Here is a tiny trained network, its code and every weight. The questions are about switching its units off for an input and a target symbol, where a switched-off unit gives its printed mean instead of its output.

import numpy as np


def w(rows, s, z=0):
    codes = np.array(rows[::2]) - 128.0
    scale = np.full(codes.shape[1], s)
    scale[-1] = z or s
    return codes * scale


def softmax(a):
    e = np.exp(a - a.max(-1, keepdims=True))
    return e / e.sum(-1, keepdims=True)


def log_softmax(a):
    a = a - a.max(-1, keepdims=True)
    return a - np.log(np.exp(a).sum(-1, keepdims=True))


def net(x, mask):
    ids = ['αβγδεζηθλμξπστφω'.index(c) for c in x.split()]
    T = len(ids)
    res = E[ids] + P[:T]
    u = 0
    for l in range(3):
        r = res
        for j in range(2):
            rows = slice(2 * j, 2 * j + 2)
            q, k, v = (r @ M[l][rows].T for M in (Q, K, V))
            z = softmax(np.where(np.tri(T) > 0, q @ k.T / 2**0.5, -1e9)) @ v
            o = O[l][rows]
            res = res + np.where(mask[u + j], z, o[:, -1]) @ o[:, :-1]
        u += 2
    return log_softmax(res[-1] @ U[:, :-1].T + U[:, -1])


Q, K, V, O = {}, {}, {}, {}
E = w([
[97,141,150],'α',
[110,132,161],'β',
[115,127,174],'γ',
[90,146,132],'δ',
[92,146,138],'ε',
[184,250,137],'ζ',
[95,145,139],'η',
[94,145,152],'θ',
[90,146,111],'λ',
[91,145,114],'μ',
[102,143,148],'ξ',
[104,126,143],'π',
[164,47,167],'σ',
[91,142,106],'τ',
[99,144,151],'φ',
[92,145,111],'ω',
],0.022)
P = w([
[121,152,251],'0',
[105,100,158],'1',
[106,104,153],'2',
[108,108,151],'3',
[111,109,146],'4',
[113,111,142],'5',
[116,113,142],'6',
[117,115,139],'7',
[119,117,139],'8',
[121,119,135],'9',
[122,120,135],'10',
[121,130,129],'11',
[122,132,127],'12',
[122,136,126],'13',
],0.013)
Q[0] = w([
[163,132,95],'0.h0',
[127,48,145],'0.h0',
[170,80,23],'0.h1',
[8,76,85],'0.h1',
],0.017)
K[0] = w([
[62,112,118],'0.h0',
[157,176,58],'0.h0',
[201,85,55],'0.h1',
[32,116,5],'0.h1',
],0.016)
V[0] = w([
[247,111,123],'0.h0',
[188,181,176],'0.h0',
[254,67,182],'0.h1',
[209,62,40],'0.h1',
],0.0074)
O[0] = w([
[59,87,166,87],'0.h0',
[40,190,134,157],'0.h0',
[182,254,54,103],'0.h1',
[33,240,166,1],'0.h1',
],0.0055,0.008)
Q[1] = w([
[173,181,165],'1.h0',
[115,129,135],'1.h0',
[158,170,84],'1.h1',
[100,59,4],'1.h1',
],0.028)
K[1] = w([
[197,132,78],'1.h0',
[127,129,138],'1.h0',
[149,85,207],'1.h1',
[61,45,3],'1.h1',
],0.027)
V[1] = w([
[125,226,103],'1.h0',
[111,193,246],'1.h0',
[100,170,78],'1.h1',
[154,115,29],'1.h1',
],0.012)
O[1] = w([
[112,28,52,1],'1.h0',
[9,133,131,184],'1.h0',
[69,126,139,67],'1.h1',
[130,159,189,64],'1.h1',
],0.012,0.0087)
Q[2] = w([
[86,39,248],'2.h0',
[76,143,38],'2.h0',
[163,3,132],'2.h1',
[18,42,154],'2.h1',
],0.021)
K[2] = w([
[53,134,10],'2.h0',
[140,3,213],'2.h0',
[211,18,153],'2.h1',
[176,71,16],'2.h1',
],0.019)
V[2] = w([
[164,180,131],'2.h0',
[178,228,37],'2.h0',
[96,224,55],'2.h1',
[173,251,108],'2.h1',
],0.014)
O[2] = w([
[93,163,95,64],'2.h0',
[111,107,4,3],'2.h0',
[221,95,172,93],'2.h1',
[124,171,194,36],'2.h1',
],0.013,0.0049)
U = w([
[164,72,141,3],'α',
[208,186,130,182],'β',
[127,137,84,99],'γ',
[255,218,107,117],'δ',
[141,146,101,69],'ε',
[130,142,92,88],'ζ',
[150,140,102,69],'η',
[228,236,61,127],'θ',
[158,157,99,74],'λ',
[51,131,157,202],'μ',
[132,147,88,92],'ξ',
[125,126,82,111],'π',
[161,129,113,48],'σ',
[174,95,91,84],'τ',
[142,148,89,81],'φ',
[159,125,111,67],'ω',
],0.0094,0.011)

Each question gives the input, a string of symbols that net reads in full, and the target symbol t.
The units are the heads (2 rows each of Q, K, V and O). Each row of codes is followed by its name. A weight is (code - 128) times the scale printed after its matrix; where a second scale follows, it is the last column's (O and U).
mask holds one flag per head, layer by layer. A switched-off head (its flag False) gives its mean, the last column of its rows in O, instead of its output. The means were averaged over made-up inputs and are rounded, as every weight is.
A unit's drop is (log p(t) with every unit on - log p(t) with that unit switched off) / (log p(t) with every unit on - log p(t) with every unit switched off).
The circuit of an input: a set's keep is (log p(t) with only the set's units on - log p(t) with every unit switched off) / (log p(t) with every unit on - log p(t) with every unit switched off). Starting from all 6 units, units are removed one at a time, each time the one whose removal leaves the highest keep (on an exact tie, the one counted first), for as long as the keep stays at least 0.8.
units of the circuit, in order: the units of the circuit, biggest drop first
most important unit: the unit with the biggest drop
which heads matter: for each layer, one digit per head in row order, 1 if its drop is at least 0.15 and else 0, layers parted by /
drop of u: that unit's drop, to one decimal
input σ ζ θ β σ β, target τ: which heads matter : 01 / 10 / 11
input ζ φ σ σ π δ, target α: which heads matter : 10 / 10 / 11
input θ σ θ σ σ θ β σ β δ ζ σ φ σ, target θ: units of the circuit, in order : [0.h1, 2.h0]
input ζ σ α σ ω α γ π π ω φ, target α: most important unit : 1.h0
input ζ γ η, target α: units of the circuit, in order : [2.h1, 1.h0, 0.h0, 2.h0]
input ζ γ λ γ, target α: units of the circuit, in order : [2.h1, 1.h0, 2.h0]
input γ φ σ μ δ σ σ, target δ: which heads matter : 11 / 10 / 00
input σ ω η γ σ γ φ σ γ γ ζ π θ, target τ: units of the circuit, in order : [1.h0, 0.h1, 2.h1, 2.h0]
input γ γ β μ β ω σ σ μ σ γ γ σ γ, target θ: units of the circuit, in order : [1.h0, 1.h1, 2.h0]
input β π τ η π τ β α δ φ γ λ σ, target μ: which heads matter : 00 / 01 / 01
input γ γ δ β δ ξ ε σ σ σ φ φ σ σ, target θ: which heads matter : 01 / 10 / 10
input σ δ φ γ σ α β σ σ β σ π ζ, target τ: units of the circuit, in order : [1.h0, 0.h1, 2.h1]
input σ ζ α γ φ σ φ σ ε β σ γ, target τ: units of the circuit, in order : [1.h0, 2.h1, 0.h1, 2.h0]
input σ β γ π ζ ξ ω γ, target τ: units of the circuit, in order : [1.h0, 2.h1, 2.h0, 0.h1]
input γ σ σ β σ, target δ: units of the circuit, in order : [0.h1, 1.h0]
input σ β σ ζ ξ β φ, target τ: units of the circuit, in order : [1.h0, 2.h1, 0.h1, 2.h0]
input ζ π φ θ α, target α: most important unit : 2.h1
input σ ζ ε ω σ α ξ α σ σ ξ δ σ, target τ: which heads matter : 11 / 10 / 11
input δ β β ω γ σ θ σ φ ζ, target μ: which heads matter : 01 / 10 / 01
input σ θ γ γ β ζ σ α η φ α α, target τ: which heads matter : 01 / 10 / 11
input η α φ φ σ, target μ: units of the circuit, in order : [2.h1]
input α σ σ, target β: which heads matter : 01 / 10 / 10
input ζ β σ, target α: which heads matter : 11 / 10 / 11
input σ ζ σ, target τ: drop of 0.h0 : -0.1
input γ γ γ σ λ α λ β γ τ λ μ σ γ, target θ: drop of 0.h1 : 0.4
